Below is a small trained network, with its code and all its weights. Each question gives an input and a class and asks what happens when units are switched off, that is, made to give their printed mean instead of their output.

import numpy as np


def w(rows, s, z=0):
    codes = np.array(rows[::2]) - 128.0
    scale = np.full(codes.shape[1], s)
    scale[-1] = z or s
    return codes * scale


def f(y):
    return y / 2 * (1 + np.tanh(0.7978845608 * (y + 0.044715 * y**3)))


def log_softmax(a):
    a = a - a.max(-1, keepdims=True)
    return a - np.log(np.exp(a).sum(-1, keepdims=True))


def net(x, mask):
    res = np.array(x, float).reshape(1, 4) / 4 @ E
    y = f(res @ A[0][:, :-1].T + A[0][:, -1])
    res = res + np.where(mask, y, B[0][:, -1]) @ B[0][:, :-1]
    return log_softmax(res[-1] @ U[:, :-1].T + U[:, -1])


A, B = {}, {}
E = w([
[62,254,106,180,199],'x0',
[145,49,32,23,232],'x1',
[251,51,186,181,196],'x2',
[221,107,36,204,86],'x3',
],0.0076)
A[0] = w([
[71,172,188,130,225,104],'n0',
[153,180,4,244,167,105],'n1',
[166,151,158,192,246,125],'n2',
[141,92,111,101,56,151],'n3',
[120,177,161,203,116,64],'n4',
[95,126,109,133,102,2],'n5',
[55,188,66,127,137,183],'n6',
[141,135,35,108,222,79],'n7',
[97,145,187,101,157,26],'n8',
[145,148,148,187,82,109],'n9',
[95,160,65,100,99,52],'n10',
],0.016,0.0058)
B[0] = w([
[184,127,112,38,201,227],'n0',
[208,109,129,28,184,250],'n1',
[171,166,117,243,76,227],'n2',
[198,217,145,97,149,197],'n3',
[9,119,81,146,135,206],'n4',
[144,13,35,149,114,131],'n5',
[162,189,182,199,114,241],'n6',
[4,178,103,104,56,224],'n7',
[184,88,65,39,34,167],'n8',
[85,175,111,73,64,204],'n9',
[163,89,49,194,102,178],'n10',
],0.021,0.012)
U = w([
[25,160,97,87,79,107],'0',
[200,161,133,92,156,245],'1',
[223,104,98,26,136,99],'2',
[212,155,109,254,71,85],'3',
[120,195,225,165,183,168],'4',
[101,89,161,148,228,79],'5',
],0.0088,0.012)

Each question gives the input, the list of numbers given to net, and the class t.
The units are the neurons (one row each of A and B). Each row of codes is followed by its name. A weight is (code - 128) times the scale printed after its matrix; where a second scale follows, it is the last column's (A, B and U).
mask holds one flag per neuron, in row order. A switched-off neuron (its flag False) gives its mean, the last column of its row in B, instead of its output. The means were averaged over made-up inputs and are rounded, as every weight is.
A unit's drop is (log p(t) with every unit on - log p(t) with that unit switched off) / (log p(t) with every unit on - log p(t) with every unit switched off).
The circuit of an input: a set's keep is (log p(t) with only the set's units on - log p(t) with every unit switched off) / (log p(t) with every unit on - log p(t) with every unit switched off). Starting from all 11 units, units are removed one at a time, each time the one whose removal leaves the highest keep (on an exact tie, the one counted first), for as long as the keep stays at least 0.8.
units of the circuit, in order: the units of the circuit, biggest drop first
most important unit: the unit with the biggest drop
k most important neurons: the k neurons with the biggest drops, biggest first
drop when u is switched off: that unit's drop, to one decimal
input [2,-2,4,-6], class 2: 3 most important neurons : n0, n8, n6
input [2,-2,6,4], class 3: most important unit : n2
input [-8,6,-4,5], class 1: units of the circuit, in order : n3, n1
input [7,2,-7,-3], class 1: units of the circuit, in order : n0, n6, n8
input [4,7,-8,-8], class 2: 3 most important neurons : n0, n8, n2
input [-8,3,-2,6], class 1: 2 most important neurons : n1, n3
input [7,-6,-7,-3], class 1: 4 most important neurons : n0, n6, n2, n7
input [4,1,-1,5], class 2: 4 most important neurons : n1, n2, n3, n4
input [3,0,1,-1], class 4: units of the circuit, in order : n8, n10
input [-4,6,1,3], class 0: 2 most important neurons : n7, n1
input [-5,6,0,6], class 0: 2 most important neurons : n7, n0
input [-8,-8,1,-7], class 0: 3 most important neurons : n1, n0, n9
input [1,-2,-7,-4], class 3: 3 most important neurons : n6, n1, n10
input [3,7,-7,-8], class 2: 4 most important neurons : n0, n8, n4, n2
input [8,0,-7,-1], class 1: 2 most important neurons : n0, n6
input [-5,-5,4,8], class 2: 2 most important neurons : n6, n2
input [-2,-2,2,-2], class 4: most important unit : n1
input [6,-4,-5,-6], class 1: units of the circuit, in order : n0, n6
input [1,5,-3,-7], class 2: 2 most important neurons : n0, n8
input [-3,5,-6,1], class 3: most important unit : n10
input [-2,5,4,1], class 0: 2 most important neurons : n7, n6
input [5,-5,1,4], class 0: 3 most important neurons : n4, n9, n0
input [0,7,-3,6], class 0: drop when n7 is switched off : 3.9
input [0,-6,-2,8], class 2: drop when n7 is switched off : 0.8
input [6,-5,-8,1], class 3: drop when n2 is switched off : 0.0
input [4,-5,2,3], class 0: drop when n4 is switched off : 1.7
input [4,-6,1,-7], class 2: units of the circuit, in order : n8
